Here is a tiny trained network, its code and every weight. The questions are about switching its units off for an input and a class, where a switched-off unit gives its printed mean instead of its output.

import numpy as np


def w(rows, s, z=0):
    codes = np.array(rows[::2]) - 128.0
    scale = np.full(codes.shape[1], s)
    scale[-1] = z or s
    return codes * scale


def norm(h):
    return h / np.sqrt((h * h).mean(-1, keepdims=True) + 1e-5)


def f(y):
    return y / 2 * (1 + np.tanh(0.7978845608 * (y + 0.044715 * y**3)))


def log_softmax(a):
    a = a - a.max(-1, keepdims=True)
    return a - np.log(np.exp(a).sum(-1, keepdims=True))


def net(x, mask):
    res = np.array(x, float).reshape(1, 2) / 4 @ E
    u = 0
    for l in range(3):
        y = f(norm(res) @ A[l][:, :-1].T + A[l][:, -1])
        res = res + np.where(mask[u : u + 8], y, B[l][:, -1]) @ B[l][:, :-1]
        u += 8
    return log_softmax(norm(res)[-1] @ U[:, :-1].T + U[:, -1])


A, B = {}, {}
E = w([
[197,104,204,169,154,86,190,226],'x0',
[115,252,142,118,110,134,154,150],'x1',
],0.014)
A[0] = w([
[117,72,143,139,138,134,173,147,102],'0.n0',
[49,140,83,97,147,193,92,115,6],'0.n1',
[35,173,43,29,80,199,83,39,98],'0.n2',
[105,144,105,124,124,133,113,88,93],'0.n3',
[132,201,127,168,142,109,94,142,1],'0.n4',
[150,198,146,88,103,178,137,152,25],'0.n5',
[110,82,55,128,162,143,25,41,127],'0.n6',
[96,251,123,149,115,138,157,165,83],'0.n7',
],0.016,0.0072)
B[0] = w([
[138,90,111,157,115,124,119,143,156],'0.n0',
[117,162,187,149,131,112,106,118,171],'0.n1',
[41,197,108,254,24,229,35,43,253],'0.n2',
[131,122,114,147,100,133,143,137,155],'0.n3',
[132,132,150,61,111,139,139,158,141],'0.n4',
[106,127,156,87,158,91,137,166,157],'0.n5',
[138,115,148,47,144,130,69,115,217],'0.n6',
[114,146,142,55,146,149,191,80,196],'0.n7',
],0.017,0.023)
A[1] = w([
[154,184,125,129,129,125,127,85,8],'1.n0',
[20,193,98,201,96,189,63,116,73],'1.n1',
[104,110,86,234,120,97,188,185,115],'1.n2',
[132,226,135,84,202,83,182,156,83],'1.n3',
[143,104,134,50,149,109,94,107,120],'1.n4',
[127,105,143,48,151,75,82,105,98],'1.n5',
[129,149,48,187,187,153,171,82,81],'1.n6',
[101,210,144,42,139,135,246,140,100],'1.n7',
],0.012,0.014)
B[1] = w([
[130,85,135,146,80,124,141,100,121],'1.n0',
[52,43,42,250,16,203,13,85,247],'1.n1',
[172,132,105,218,211,95,100,114,164],'1.n2',
[108,157,141,85,43,78,207,74,177],'1.n3',
[113,128,122,59,166,130,143,186,145],'1.n4',
[144,130,127,63,97,109,93,211,139],'1.n5',
[93,164,209,73,163,157,138,110,121],'1.n6',
[155,168,162,19,186,49,244,167,216],'1.n7',
],0.012,0.014)
A[2] = w([
[124,219,167,78,149,110,190,155,111],'2.n0',
[89,148,122,91,119,162,187,87,67],'2.n1',
[75,164,159,161,116,198,116,15,152],'2.n2',
[41,161,108,163,78,193,84,7,115],'2.n3',
[89,85,77,69,90,176,61,105,146],'2.n4',
[66,151,101,153,78,219,90,28,56],'2.n5',
[93,177,132,169,59,200,133,98,2],'2.n6',
[188,95,105,167,103,136,143,153,38],'2.n7',
],0.017,0.0083)
B[2] = w([
[116,163,145,48,162,107,127,53,182],'2.n0',
[193,98,227,153,128,105,178,135,149],'2.n1',
[85,184,72,150,108,177,106,161,217],'2.n2',
[56,164,167,231,27,169,107,81,251],'2.n3',
[81,169,91,78,61,146,125,146,196],'2.n4',
[61,134,142,186,2,161,157,60,233],'2.n5',
[52,105,112,224,43,196,117,118,184],'2.n6',
[88,150,118,162,121,123,134,120,143],'2.n7',
],0.017,0.026)
U = w([
[93,253,29,133,242,184,58,99,46],'0',
[149,176,200,62,179,71,215,98,156],'1',
[166,63,100,202,190,76,108,171,184],'2',
[88,85,53,42,103,151,54,191,126],'3',
[188,138,60,118,156,238,128,57,4],'4',
[31,178,118,181,40,208,69,39,156],'5',
],0.022,0.02)

Each question gives the input, the list of numbers given to net, and the class t.
The units are the neurons (one row each of A and B). Each row of codes is followed by its name. A weight is (code - 128) times the scale printed after its matrix; where a second scale follows, it is the last column's (A, B and U).
mask holds one flag per neuron, layer by layer. A switched-off neuron (its flag False) gives its mean, the last column of its row in B, instead of its output. The means were averaged over made-up inputs and are rounded, as every weight is.
A unit's drop is (log p(t) with every unit on - log p(t) with that unit switched off) / (log p(t) with every unit on - log p(t) with every unit switched off).
k most important neurons: the k neurons with the biggest drops, biggest first
top k neurons in layer l: the k neurons of layer l with the biggest drops, biggest first
drop when u is switched off: that unit's drop, to one decimal
input [4,-6], class 2: 4 most important neurons => (0.n2 0.n6 2.n3 2.n5)
input [4,-1], class 2: 3 most important neurons => (0.n2 0.n7 0.n6)
input [7,7], class 1: most important neuron => (0.n2)
input [-1,-4], class 3: 2 most important neurons => (0.n2 0.n6)
input [7,-2], class 2: 3 most important neurons => (0.n2 2.n3 2.n5)
input [1,-3], class 3: 2 most important neurons => (0.n2 2.n3)
input [4,0], class 2: 2 most important neurons => (0.n2 0.n7)
input [8,1], class 2: 2 most important neurons => (0.n2 0.n7)
input [8,-5], class 2: 2 most important neurons => (0.n2 2.n3)
input [4,-5], class 2: 3 most important neurons => (0.n2 0.n6 2.n3)
input [1,-2], class 2: top 4 neurons in layer 0 => (0.n2 0.n6 0.n7 0.n0)
input [1,-7], class 3: drop when 2.n3 is switched off => 0.1
input [1,-1], class 2: drop when 2.n3 is switched off => 0.3
input [2,-5], class 3: drop when 2.n5 is switched off => 0.5
input [3,6], class 1: top neuron in layer 0 => (0.n2)
